In the rows, 128 means zero.
Known rows:
tretrir: [149 174 138  97  44 170 146 107  86 110 102  89  86 138 122  60 224  80
 110 184 153  79 123 110 124 142 139  67 146 111  95 131 150]
veklu: [167 115 139  93 167  86 165  99 164 160 141 115 153  59 114 134  70 140
  35 108 133 128 182  72 123 126 108 144 113 134 140 126 147]
noklu: [ 79  98 126  98 131 120 172  84 141 135 150 142 102 147 147 163 111 140
 116 129 108 133  90 129 117 100 166  96 120 146 138 145 103]
stiklo: [ 66 141 137 134 131  79 196 143 131 106 193 102  51  84 165 156 178  88
 170 132  83 133 116 103 113 154 166 155 170 141 137 158 125]
zozi: [ 44 118 121 162  75 155 110 116 117 119 163 112  56 119 111 151 169  99
 153 124  86 152 116 121  98 127 191  95 161 128 118 139  90]
zifin: [112 132 142  81 136 107 161 101 137 122 189 106  90  93 120 162 161 112
 106 119 134 118 148 108 113 125 158 145 147 106 142 128 117]
skaripar: [ 46 155 135 154 152  67 156 153 150 111 187 123  64  86  97  75 169  99
 194 109  45 181 155 104  31 147 149 161 210 123 204 128 157]
loger: [137 131 115  56  83 135 149  68 162 172 145 125 133 134  98 118 117 119
  60 126 143 129 135 109  82  88 138  74 129 116 110 112 115]
fleplem: [ 97 131 141 174 146  78 188 161 120 112 149  96  62  25 173 135 129  94
 147 132  80 139 136  78 144 184 149 169 139 179 116 181 137]
flatruflok: [152 126 146 166 119 170 110 109  80  96  60 111 122 123 119  80 147 132
  89 161 133 105 147 103 155 145 130  86 112 142 139 144 150]
nubur: [132 115 106 145 116 168  93 102 120 120 124 107 100  58 118 156  74 126
  90 128 145 133 147 100 130 133 145 125 121 136 105 138 109]
bavok: [ 89 118 108 183 117 140 168 124 111  90 110 131  67  70 200 159  81 111
 163 155 100 126  86 100 171 160 159 122 117 191  90 188 105]
lekli: [ 93 108 149 114 115 118 176  96 105 100  82 143 144 180 144  83 208 149
 121 152 107 106 132 123 139 113 140  93 157 110 162 134 160]
paditim: [105 138 133  89 144  79 192 102 163 108 186 125 100 109 137 151 149 111
 112 120 115 121 142  97 119 131 131 152 171 103 159 126 121]
plidral: [ 95 133 120  94 109 120 156  96 145 134 165 122  96 118 125 143 135 116
 109 127 116 129 125 113 100 116 154 117 147 119 127 134 107]
grigras: [ 81 117 122 110 104 112 172  93 158 142 153 139 107 147 134 134 132 120
 114 124 101 132 114 106 102 112 158  92 148 135 127 133 106]
fufler: [152 120 132 164 123 202  65  91  66  81  61 111 120 121 116 111 124 147
  88 172 159 104 146 119 163 134 134  90 109 125 141 131 134]

Facts:
barir Φ:c χ:kladram samek η:kludror
bavok Φ:a η:skatramu ω:noklu
bavon γ:zama Φ:a η:sosta
beklak γ:vunan Φ:a η:sovis ω:femon
beskon Φ:d η:gedo
bidu γ:gusi Φ:c η:gibri
brafim γ:veflon Φ:e χ:plozu druri η:samek ω:zozi
brofla γ:kosir Φ:a η:lavis
brona Φ:a χ:kodadok kato klikur sogim η:skatramu
brumas Φ:d χ:vovan η:trezi
brupu Φ:b η:lekli
buzodra γ:plara Φ:c η:sogim ω:brafim
datal Φ:c η:putrur
datam γ:siklepem ploson Φ:g η:novo ω:tribrupa
denes Φ:a χ:grigras gedo η:letritrir
detri Φ:a χ:skigir η:gaflom
doplam γ:tristur Φ:c η:drososur
dreninel Φ:a η:novo
drepi Φ:e χ:febaki trozu η:groplo
dribru Φ:b η:sovis
drokamo γ:satrik Φ:a χ:stiklo kato grastus η:grobim
druri γ:guze Φ:a η:skipa
drutrar Φ:b χ:stevo η:flemor
durir γ:skaripar Φ:a η:letritrir
febaki Φ:b η:skipa ω:kladror
femon χ:lekli paditim
flatruflok χ:stegrik
flemal γ:gosapu fliplo bavok Φ:a η:skatramu
fleplem Φ:b η:flatruflok
flibreskar γ:klidrol Φ:e η:puvos
flidrek Φ:b η:skatramu
fliplo Φ:a η:skatramu
flobril γ:gudo Φ:g η:pepir
floste γ:klikur Φ:f η:reti
flotre Φ:b η:stugrim
flusikom Φ:f η:bapa ω:skofun
foflodros Φ:c η:sogim
fover γ:treklutra Φ:b η:puvos
fufer γ:stiklo plozu Φ:e η:reklisok
fufler χ:rede radu gupu greplibor
gamusam Φ:a η:gedo
gaplatruk Φ:a χ:gusi paditim reti η:pidrol
gedo ω:tupler
gedur γ:tristur kliskas Φ:a χ:stidemem bebrin η:drososur
gorum χ:plinem veklu puvos
gosapu Φ:f χ:fliplo pladre durir η:skatramu
gozil χ:kladror pepir
gradrem γ:pili Φ:b χ:sogim η:nolagrak
grastus Φ:b η:skipa
greplibor Φ:g η:drososur
grigras Φ:a η:bapa
gristom γ:noklu Φ:a η:flatruflok
groplo χ:noklu bapa ω:vetrem
gudo γ:flobril Φ:c η:pepir
gupu Φ:a η:pidrol ω:kladram
gusi Φ:f η:gibri
guze Φ:b η:skipa
kato Φ:a η:lekli
kladram Φ:a η:grobim
kladror Φ:a η:flatruflok ω:gedo
klemigrak γ:radu Φ:e χ:tristur fufer rede diplum η:fufler
klidrol γ:manel trupu fover Φ:f χ:gusi η:puvos
klikur Φ:a η:reti ω:skefil
kliskas γ:greplibor Φ:a η:drososur
klistil Φ:a η:flatruflok
kludras Φ:g χ:trupu datal η:gozil
kludror χ:zama
kluflir Φ:a η:puvos
kodadok γ:klistil Φ:a η:flatruflok
kosir γ:brofla Φ:a η:lavis
kosken γ:nakon Φ:c η:gorum ω:samek
laku γ:tropo Φ:a η:zoplu
lasolal Φ:c η:sapon
lidotri Φ:a η:putrur
lober γ:plaflutir satrin Φ:e η:bebrin
loger γ:muskapan Φ:a χ:floste η:gaflom
lozepas γ:trozu Φ:a η:reklisok
manel Φ:a χ:staster radu bapa stafur η:puvos
metefluk γ:foflodros Φ:a η:sogim
migi γ:studar Φ:a χ:bidu vaflil η:femon
mitra γ:zadra Φ:g η:gedo
muskapan Φ:g χ:nefli η:gaflom
nakon Φ:e χ:skaripar η:gorum
nefli γ:triskivak stiso Φ:a η:vetrem
netu γ:lidotri Φ:e η:putrur
noklu γ:fleplem Φ:a η:flatruflok
nomel γ:beklak Φ:a χ:beklak skisen η:sovis
novo χ:zimiror
nubres γ:drutrar Φ:b η:flemor ω:pepir
nubur Φ:d χ:pakleku zadra tobriru η:kludror
pabrir γ:kodadok noklu Φ:d η:flatruflok
paditim Φ:c η:sosta ω:netu
pakleku Φ:a η:skevostum
pelopel Φ:f η:trezi
pepir ω:muskapan
pili Φ:a η:nolagrak
piras Φ:b η:sogim
pladre Φ:d η:nolagrak
plaflutir γ:lober Φ:a η:bebrin
plagogro Φ:b η:gozil ω:drepi
plara Φ:a η:sogim
plibom Φ:d η:vaflil
plidral Φ:d η:reti
plinem Φ:d η:gibri
ploson Φ:b η:novo
plozu Φ:g η:reklisok ω:pakleku
potre ω:febaki
pugo Φ:c η:tretrir ω:skipa
putrur ω:buzodra
radu Φ:a η:fufler
razu Φ:e χ:studar radu zadra η:flemor
rede γ:kato Φ:a η:lekli
reklisok χ:skaripar
roskel γ:triskivak Φ:d η:vetrem
rupaklo Φ:a η:bapa
satrik Φ:a η:grobim
satrin Φ:b χ:tapavu η:bebrin
segubros Φ:e η:gedo
siklepem Φ:b η:novo
siskur γ:gudo tupler Φ:b η:pepir
skagrel Φ:e χ:sapon pepir η:sosta ω:gupu
skaripar Φ:c η:letritrir
skatramu χ:mitra
skaver Φ:b χ:buzodra η:potre
skefil Φ:b η:skipa ω:plozu
skeken Φ:c χ:brofla laku lober rupaklo stafur η:bebrin
skeron Φ:a χ:zoplu plibom η:sogim
skevostum χ:plaflutir trezi
skigir Φ:d η:tobriru
skisen γ:netu Φ:a η:putrur
skivo γ:kliskas Φ:c η:drososur ω:zifin
skofun γ:nubres Φ:b η:flemor ω:stuti
skogil γ:gosapu bavok Φ:a χ:bapa η:skatramu
sogim ω:pugo
sosta ω:skeron
sovis ω:veflon
sovor γ:klemigrak zozi Φ:d χ:lekli doplam lasolal η:fufler
stafur γ:pelopel Φ:c η:trezi
staster Φ:d η:skipa
stegrik γ:tribrupa Φ:g η:lekli
stidemem Φ:e η:stevo
stiklo Φ:b η:reklisok
stiso γ:triskivak Φ:d χ:flemal nubres η:vetrem
stoklir Φ:a χ:nefli η:lekli
studar Φ:e η:femon
stugrim χ:staster lidotri fover
stuti Φ:b η:gedo ω:skivo
tapavu γ:druri Φ:c η:skipa ω:sovis
tarem γ:foflodros Φ:a χ:pelopel η:sogim
tegor Φ:g η:stevo ω:sosta
teklu Φ:d η:trezi
tifozom Φ:c χ:plibom η:diplum ω:potre
tralek γ:brupu Φ:b χ:pelopel datam η:lekli
treklutra Φ:a χ:rupaklo η:puvos
tretrir χ:kato skaripar skigir flotre zama fleplem ω:datam
tribrupa γ:stoklir trokla Φ:g η:lekli ω:sogim
triskivak Φ:a η:vetrem
tristur γ:skivo Φ:f η:drososur ω:fover
trokla γ:stoklir Φ:g η:lekli
tropo γ:laku Φ:a χ:plozu η:zoplu ω:tapavu
trozu Φ:g η:reklisok
trupu γ:klidrol Φ:a η:puvos
tupler Φ:b χ:plinem η:pepir ω:skaripar
veflon Φ:d χ:skisen η:samek
veklu γ:lidotri netu Φ:b η:putrur
vetrem χ:buzodra zadra ω:zimiror
vovan γ:detri Φ:e η:gaflom
vunan Φ:d η:sovis
zadra Φ:e η:gedo
zama Φ:c η:sosta
zifin Φ:c η:sovis ω:brona
zimiror γ:manel trupu Φ:g η:puvos ω:kliskas
zoku Φ:c η:skipa
zozi Φ:a χ:roskel η:fufler

Rows:
No name comes twice in this set of rows, the named rows included.
[ 90 144  99 132  52 153 107  90 169 136 161 126 104 127  86 118 155  97
  96 110 106 133 161  87  84 108 145  88 180  89 113 104  94]	tropo
[121 134 153 105 103 167 121  99  74 107  99  98 100 166 112  93 199 125
 106 172 142 105 124 140 116 116 158  79 126 123 145 130 138]	femon
[152 122 134 122 133 111 110 102 169 165 154 107 150  56  70 122  98 123
  15  81 134 132 223  51 111 124 113 134 140  95 136 102 142]	skofun
[ 53 140 116 156  85 108 199 122 155 117 163 135  69 122 168 128 169  86
 165 135  65 133  97  91 121 151 158 103 170 149 110 158 105]	klikur
[141 147 114  67  42 141 129  90 173 189 144 102 119 111  61  83 146  89
  56 114 130 140 159  87  55  95 144  66 149 102  86 110 119]	drokamo
[ 57 119 118 132 120 119 204 113 119 103 152 141  57 132 199 166 134 107
 182 155  87 129  59 129 145 134 178 114 136 176 118 174  99]	fliplo
[ 10  96 113 190 129 136 126  94 155  91 171 166  94 170 139 169 141 135
 154 107  64 148 114 107 127 119 167 116 174 113 168 135  80]	radu
[145 158 102 116 121 136 146  99 115  88  68 109 116 201 117  80 193 153
 135 203 121 169 128 145  99 101 123 111 161 141 182 154 115]	potre
[ 91 121 142 140 130 139 135 119  92  84 180 103  62  93 103 145 199  94
 178 129 130 129 144 125 107 144 187 136 171 119 157 141 101]	muskapan
[109 125 127 179 137 107 116 121 173 126 153 118 120  59  94 131 112 115
  70  86  95 140 208  47 121 150 117 154 168 102 146 118 136]	nubres
[158 174  68  86 125 106 155 104 154 100 146  90  92 102 112 154 146 123
 137 168 144 189 157 120  74 114 124 180 186 119 154 149  92]	tifozom
[107 130 169 118 113 108 191 107 112 122 108 120 123 184 138  65 222 112
  98 154 100  98 125 109 136 132 135  78 139 128 160 139 147]	sogim
[193 136 127  55 144  99 187 112 137 162 129  86 119  25 145 126  67 123
  55 151 162 113 146  93 125 139 122 144  88 165  97 146 154]	gradrem
[102 152 140 121 121 110 164 142 102  86 192  85  46  63 121 139 212  76
 177 133 119 126 144 113 107 163 171 156 180 122 144 145 123]	nakon

The same nodes again, as new rows of numbers:
Known rows:
pepir: [ 99 137 105 120  64  98 121 119 140 104 113 107 149 119  98 147 118 143
  56  96 115 134 156 145 102 131 119 166 102 136 104]
tropo: [166 141 102 118  70 103 114 117 189 147 145 113 167 117 187 160 118 171
  82  92  73 140 157 149 133 152 122 167 104 142 164]
gedo: [123 136 104 123  86 109 106 135 142  95 118 109 148 117  96 145 118 188
  80 100  81 132 171 142  84 128 122 169 103 146 105]
brafim: [ 93 138 101 156  63  97 136 119 163 113 118 113 167 116  99 146 125 148
  95  87  64 136 186 145 116 144 126 172 107 113 125]
fufler: [ 97 136 102 125  60  99 117 116 138 113 125 110 155 117 113 153 120 149
  88 104  99 132 153 143 105 131 119 168 106 123 108]
kodadok: [ 89 136 112 130  68  94 104 117 142  99 118 112 147 120  95 151 124 146
  50  92  80 132 165 145  74 149 146 178 103 119 108]
skatramu: [ 89 153 101 125  62  96 105 127 144 124 134 110 178 120 113 179 114 144
  76 105 107 132 162 141 113 130 119 176 122 138 106]
teklu: [153 139 134 164  59 100 104 119 196  95 154 157 155 154 153 170 151 171
  52  94  65 141 160 145  86 137 118 201 106 128 130]
stegrik: [106 140 102 121  64  96 147 125 140 103 115 111 152 120  98 147 120 150
  60 133  69 133 208 145 109 168 128 170 103 108 116]
pili: [ 91 151 121 145  90 148 109 121 139  99 162 109 148 118 108 150 151 155
  67  91 108 135 153 142  78 135 167 178 104 130 116]
drepi: [ 86 165 108 124  65  99 107 123 139 132 124 111 166 116 119 150 122 147
  76  93  84 137 166 148  87 145 120 174 103 113 107]
diplum: [101 138 100 121  66  97 120 118 138 102 115 110 147 119  98 148 117 143
  54 101 116 139 154 149 100 131 117 168 105 141 102]
plaflutir: [125 139 109 120  80 115 107 115 169 135 116 107 149 116 126 153 119 147
  51  91  87 141 154 145  94 156 116 168 107 134 122]
pelopel: [132 148 125 123 114 158 106 120 154 103 135 138 150 133 167 160 117 174
  50  93  96 160 154 151  76 143 119 168 101 176 148]
brumas: [144 141 142 178  57 108 107 118 212 103 171 143 176 147 168 196 178 162
  52  95  66 133 159 143  96 127 116 204 101 116 128]
triskivak: [ 88 154 120 130  93 142 108 120 141 111 152 106 146 117 131 148 134 161
  62  91 108 144 155 145  77 138 133 170 105 143 124]
lavis: [ 99 140 101 123  62 100 117 116 143 108 115 111 149 119 102 150 120 142
  71 102 107 135 155 143 105 128 117 165 103 128 108]

Rows:
No name comes twice in this set of rows, the named rows included.
[ 95 148 117 158  91 143 109 121 140  94 177 107 148 118 111 150 155 157
  76  89 113 134 153 143  79 131 187 177 105 142 126]	bavok
[ 98 157 169 182  69 168 107 118 165  93 188 123 150 165 164 184 197 181
  55  93  71 154 153 145  79 128 118 207 105 121 123]	veflon
[142 175 131 127 156 189 105 144 141 126 116 139 158 114 140 144 117 214
  57  93  90 154 158 154  77 134 119 166  98 182 106]	skaripar
[103 139 101 123  82 102 113 118 143 107 115 106 147 121  96 149 118 144
  54 144 102 139 164 145  94 130 120 173 103 127 105]	lekli

Now the same nodes, written a new way:
Known rows:
skeron: [159 117 134 109 147 141 126 113 136 149 137 102 117 126 131 138 137 128
 124 109 137 129 137 116 127 115 126 154 127 125 120 133 115 130 114 124
 136]
gudo: [ 82 127 123 131 130 144 123 144 117 136 149 123 117 128 128 134 121 128
 140  96 116 131 135 126 122 122 140 132 161 132 123 117 135 132 132 127
 133]
kato: [125 132 115 115 174 109 135 155 112 114 135 119 154 143 116 140 140  95
 131 117 129 123 128 107 143 105 141 121 139 132 120 133 133 143 131 114
 143]
nakon: [159  98 124 124 150 136 148 120 127 116 147  85 135 137 106 141 142 122
 107 119 137 114 127 103 146 110 116 148 122 123 132 143 127 144 101 120
 150]
gradrem: [169 119 130 155  87 129 120 108 123 139 112  89  99 127 133 106 105 160
 146 149 125 143 142 133 129 143  78 135 111 132 131 125 122 116 138 121
 128]
rede: [152 137 138 102 149  98 107 140 124 146  98 143 137 130 139 129 146 113
 150 138 135 128 125 127 132 131 140 114 111 147 115 124 112 116 147 104
 119]
gaplatruk: [147 117 135 105 141 142 125 118 132 144 132 109 116 127 129 141 145 133
 122 108 133 122 131 118 131 129 131 148 120 129 124 129 113 127 112 120
 138]
vovan: [175 118 140 119 125 101 113 142 122 121 112 138 138 127 116 122 150 119
 126 170 143 114 101 156 130 150 119 117 107 157 122 121 107 127 131  99
 116]
fufler: [118 113 139 132 113 138 153  97 137 123 130 144 108 127 124 134 127 152
 125 117 126 152 136 125 116 122 143 131 117 114 137 123 132 137 112 123
 130]
buzodra: [102 152 135 120 116 124 101 141 124 157 120 154 117 120 150 132 114 122
 154 125 117 128 126 158 105 149 140 116 149 134 117 114 126 107 159 119
 106]
brafim: [186 115 150 105 119 131 123  92 138 158 107 113 114 122 138 140 134 130
 115 137 136 114 122 129 128 148 121 138  93 131 125 139 112 114 119 104
 133]
lidotri: [ 94 126 113 120 164 126 130 156 118  98 151 127 162 141 115 135 149  99
 115 107 131 103 116 108 147 114 141 125 149 131 128 140 145 144 119 131
 140]
klikur: [122 131 118 121 158 119 126 148 121 115 147 121 154 137 118 145 136  89
 113 118 132 103 116 126 131 117 138 127 147 126 123 140 140 137 129 132
 135]
pidrol: [116 122 133 136 118 126 145 112 138 112 129 155 122 125 126 131 126 140
 126 126 129 152 133 130 116 116 144 119 122 116 137 127 136 135 123 128
 123]
rupaklo: [130 132 127 109 146 119 113 146 127 124 130 140 145 129 131 129 151 109
 125 128 134 113 116 130 130 131 140 120 129 141 121 129 124 128 129 128
 119]
foflodros: [ 62 123 114 134 142 149 138 151 110 119 165 113 124 134 119 135 118 125
 136  89 112 126 136 113 130 113 140 136 171 122 129 122 147 141 124 139
 140]
nefli: [172 148 142 106 131 114  90 123 146 160 101 153 125 115 164 120 144 121
 144 138 146 130 128 139 111 137 136 132 115 150 114 125 104 103 149 121
 100]

Rows:
No name comes twice in this set of rows, the named rows included.
[125 115 128 178  94 136 114 116 111 122 119  91 127 115 127 121 120 143
 120 148 122 116 137 129 134 146  87 126 135 111 137 143 148 114 152 147
 138]	skefil
[ 82 115 141 143 121 150 105 135 117 139 138 132 113 105 131 131 132 141
 134 111 121 134 130 141 116 125 139 134 163 122 123 115 120 121 140 134
 134]	zoku
[172 118 146 120 113 118  98 113 130 152 111 134 106 119 151 118 138 135
 145 138 136 128 127 144 117 152 115 130 110 148 117 120 109 104 142 105
 104]	pabrir
[138 106 129 117 152 144 142 128 122 126 154  94 125 136 108 144 138 120
 112 100 131 121 129 115 136 113 133 153 137 120 125 132 123 139 105 119
 151]	detri
[145 114 134 120 127 143 127 118 124 129 132 103 110 129 122 131 139 142
 130 114 125 128 131 122 136 135 119 141 122 127 128 126 121 126 117 121
 139]	nubur
[193 106 132 122 140 126 138 115 135 135 135  91 125 129 119 134 139 127
 117 132 143 129 129 118 132 115 111 152 117 130 127 134 109 133 109 112
 137]	drepi
[ 99 105 116 184 106 143 124 124 106  96 139  85 139 120 117 114 126 139
 116 134 123 117 140 112 145 129  87 129 144 115 142 144 151 133 137 151
 152]	guze
[158 105 138 151 123 126 159 104 143 126 150 125 105 126 115 138 115 142
 130 126 137 175 137 139 103  92 127 143 140 111 132 118 120 139 116 115
 124]	skatramu
[ 94 114 110 151 125 152 153 116 113 112 154  85 140 134 128 118 115 131
 111 102 119 105 149  67 157 109 111 144 129 122 144 149 159 147 107 146
 155]	gosapu
[166 107 151 100 126 135 120 116 130 152 119 118 106 121 125 136 146 140
 129 128 131 125 117 142 124 148 130 143 108 142 120 118 100 118 115  92
 128]	nomel

